Below are the code and all the weights of a small trained network. Each question names an input and a target symbol and asks about switching units off, where a switched-off unit gives its printed mean instead of its output.

import numpy as np


def w(rows, s, z=0):
    codes = np.array(rows[::2]) - 128.0
    scale = np.full(codes.shape[1], s)
    scale[-1] = z or s
    return codes * scale


def f(y):
    return np.maximum(y, 0)


def softmax(a):
    e = np.exp(a - a.max(-1, keepdims=True))
    return e / e.sum(-1, keepdims=True)


def log_softmax(a):
    a = a - a.max(-1, keepdims=True)
    return a - np.log(np.exp(a).sum(-1, keepdims=True))


def net(x, mask):
    ids = ['γελξστ'.index(c) for c in x.split()]
    T = len(ids)
    res = E[ids] + P[:T]
    u = 0
    for l in range(2):
        q, k, v = (res @ M[l].T for M in (Q, K, V))
        z = softmax(np.where(np.tri(T) > 0, q @ k.T / 2**0.5, -1e9)) @ v
        res = res + np.where(mask[u], z, O[l][:, -1]) @ O[l][:, :-1]
        u += 1
        y = f(res @ A[l][:, :-1].T + A[l][:, -1])
        res = res + np.where(mask[u : u + 8], y, B[l][:, -1]) @ B[l][:, :-1]
        u += 8
    return log_softmax(res[-1] @ U[:, :-1].T + U[:, -1])


Q, K, V, O, A, B = {}, {}, {}, {}, {}, {}
E = w([
[111,147,90,169,120,180,109,146,6,125,67],'γ',
[109,112,85,250,158,231,84,103,80,103,87],'ε',
[159,131,46,152,136,201,104,44,131,185,114],'λ',
[219,151,52,230,112,156,162,102,58,157,113],'ξ',
[138,70,16,180,90,173,118,218,97,176,115],'σ',
[123,114,168,135,124,176,177,96,167,59,147],'τ',
],0.014)
P = w([
[129,92,168,100,95,18,100,184,183,182,104],'0',
[122,198,127,133,31,121,110,227,168,224,145],'1',
[123,89,103,85,144,126,114,127,99,152,189],'2',
[152,120,55,104,87,135,147,128,129,147,175],'3',
[143,124,23,111,58,142,135,101,151,148,145],'4',
[146,147,1,139,41,134,114,88,155,121,115],'5',
],0.0071)
Q[0] = w([
[133,138,133,67,116,141,138,132,47,154,205],'0.h0',
[176,149,147,100,131,2,167,113,144,80,90],'0.h0',
],0.0081)
K[0] = w([
[166,171,238,205,220,133,169,227,8,137,247],'0.h0',
[92,49,116,196,209,56,4,106,247,236,25],'0.h0',
],0.0036)
V[0] = w([
[138,88,76,73,136,115,118,80,87,222,60],'0.h0',
[142,187,80,234,137,117,3,186,58,170,96],'0.h0',
],0.0078)
O[0] = w([
[148,116,158,87,149,138,99,88,208,91,124,7],'0.h0',
[30,51,146,119,253,53,255,129,138,98,83,132],'0.h0',
],0.0046,0.0019)
A[0] = w([
[130,151,192,44,162,104,143,155,126,136,88,3],'0.n0',
[121,95,98,91,193,117,148,99,94,120,158,60],'0.n1',
[92,183,162,101,180,63,103,137,151,127,152,23],'0.n2',
[108,219,154,74,169,59,89,129,142,108,128,52],'0.n3',
[131,104,170,101,167,137,152,117,150,86,169,98],'0.n4',
[124,193,146,111,167,69,95,143,135,90,135,27],'0.n5',
[134,104,254,107,131,59,144,149,212,120,140,42],'0.n6',
[93,154,195,179,196,109,83,152,176,121,135,31],'0.n7',
],0.02,0.0045)
B[0] = w([
[70,180,177,111,15,99,121,125,124,188,112,131],'0.n0',
[137,130,133,158,53,97,113,129,141,155,83,235],'0.n1',
[182,102,162,109,164,139,153,67,73,113,116,128],'0.n2',
[155,202,187,86,171,154,110,139,85,150,120,128],'0.n3',
[55,135,144,105,183,54,76,114,164,196,183,251],'0.n4',
[82,131,167,59,162,181,112,56,132,153,91,128],'0.n5',
[96,166,5,153,54,100,64,100,93,66,83,185],'0.n6',
[87,99,107,175,48,179,212,94,149,159,142,178],'0.n7',
],0.011,0.0034)
Q[1] = w([
[161,84,4,187,149,143,154,134,214,121,174],'1.h0',
[62,98,193,64,250,48,147,198,145,120,171],'1.h0',
],0.046)
K[1] = w([
[135,162,106,118,137,208,161,130,253,101,251],'1.h0',
[172,108,29,202,200,174,37,199,16,224,52],'1.h0',
],0.038)
V[1] = w([
[125,132,143,66,149,111,226,121,186,167,37],'1.h0',
[165,114,148,118,83,124,175,168,139,252,179],'1.h0',
],0.014)
O[1] = w([
[150,120,51,7,132,253,131,70,2,89,227,1],'1.h0',
[250,90,58,113,192,107,88,168,165,93,181,186],'1.h0',
],0.0037,0.0055)
A[1] = w([
[120,167,152,152,112,126,157,181,93,125,81,25],'1.n0',
[163,178,186,76,198,136,167,175,94,76,98,2],'1.n1',
[147,126,190,122,195,80,157,159,170,72,117,10],'1.n2',
[186,185,126,117,162,80,135,138,39,113,100,141],'1.n3',
[199,82,105,107,169,85,151,152,137,177,164,55],'1.n4',
[99,78,169,40,207,79,177,136,129,127,172,47],'1.n5',
[248,129,186,121,96,145,216,155,111,43,126,23],'1.n6',
[133,110,237,98,131,142,179,168,164,81,208,140],'1.n7',
],0.019,0.0045)
B[1] = w([
[151,134,122,58,155,131,109,133,114,158,197,255],'1.n0',
[40,135,24,131,117,159,113,93,104,117,127,128],'1.n1',
[77,12,99,115,145,56,175,112,112,116,107,166],'1.n2',
[69,170,209,166,71,90,137,93,198,151,124,160],'1.n3',
[102,112,161,56,155,66,128,139,135,2,141,209],'1.n4',
[163,226,177,186,53,150,156,189,89,152,77,226],'1.n5',
[174,244,162,154,154,216,172,157,33,58,100,171],'1.n6',
[193,95,78,76,188,223,91,90,110,91,135,218],'1.n7',
],0.0098,0.006)
U = w([
[50,175,145,142,79,98,83,141,132,194,146,255],'γ',
[56,87,123,208,157,132,152,125,96,170,79,205],'ε',
[102,115,131,85,179,137,84,1,190,131,162,183],'λ',
[79,163,168,161,116,113,158,81,118,109,114,44],'ξ',
[66,102,99,119,111,106,122,165,97,111,118,25],'σ',
[111,167,115,121,117,175,106,116,88,129,143,24],'τ',
],0.0068,0.0045)

Each question gives the input, a string of symbols that net reads in full, and the target symbol t.
The units are the heads (2 rows each of Q, K, V and O) and the neurons (one row each of A and B). Each row of codes is followed by its name. A weight is (code - 128) times the scale printed after its matrix; where a second scale follows, it is the last column's (O, A, B and U).
mask holds one flag per unit, layer by layer, with each layer's heads first. A switched-off unit (its flag False) gives its mean, the last column of its rows in O or B, instead of its output. The means were averaged over made-up inputs and are rounded, as every weight is.
A unit's drop is (log p(t) with every unit on - log p(t) with that unit switched off) / (log p(t) with every unit on - log p(t) with every unit switched off).
The circuit of an input: a set's keep is (log p(t) with only the set's units on - log p(t) with every unit switched off) / (log p(t) with every unit on - log p(t) with every unit switched off). Starting from the 12 units with the biggest drops (on a tie, the unit counted first), units are removed one at a time, each time the one whose removal leaves the highest keep (on an exact tie, the one counted first), for as long as the keep stays at least 0.8.
units of the circuit, in order: the units of the circuit, biggest drop first
most important unit: the unit with the biggest drop
k most important neurons: the k neurons with the biggest drops, biggest first
top k neurons in layer l: the k neurons of layer l with the biggest drops, biggest first
drop when u is switched off: that unit's drop, to one decimal
input τ ε ξ λ λ, target ε: units of the circuit, in order	[0.h0 1.h0 0.n6 1.n0]
input ξ γ τ ε τ, target ε: 3 most important neurons	[0.n4 1.n2 1.n5]
input σ σ σ τ, target γ: 4 most important neurons	[1.n5 0.n4 0.n6 1.n7]
input τ ε τ, target ε: most important unit	1.h0
input γ τ τ σ ξ, target ξ: 2 most important neurons	[0.n4 1.n3]
input γ τ ξ, target γ: top 2 neurons in layer 1	[1.n0 1.n7]
input ξ τ ε λ λ, target ε: units of the circuit, in order	[0.n6 1.h0 1.n0]
input γ ε λ τ τ, target τ: top 3 neurons in layer 0	[0.n4 0.n7 0.n6]
input ξ τ γ, target γ: 2 most important neurons	[1.n0 0.n1]
input τ ξ τ λ τ τ, target τ: units of the circuit, in order	[0.h0 0.n4 1.n6]
input ε λ ε ξ, target ξ: 3 most important neurons	[1.n3 1.n6 0.n4]
input τ τ ε σ, target σ: 2 most important neurons	[1.n4 0.n6]
input γ ξ τ σ ε τ, target σ: top 4 neurons in layer 1	[1.n5 1.n2 1.n4 1.n7]
input ε λ τ, target γ: most important unit	1.n5
input τ ε τ σ, target σ: 3 most important neurons	[1.n4 0.n6 0.n4]
input τ τ τ γ, target γ: drop when 1.n0 is switched off	0.1
input λ τ σ λ τ, target σ: drop when 0.h0 is switched off	0.2
input τ ξ τ τ, target λ: drop when 1.n0 is switched off	0.0
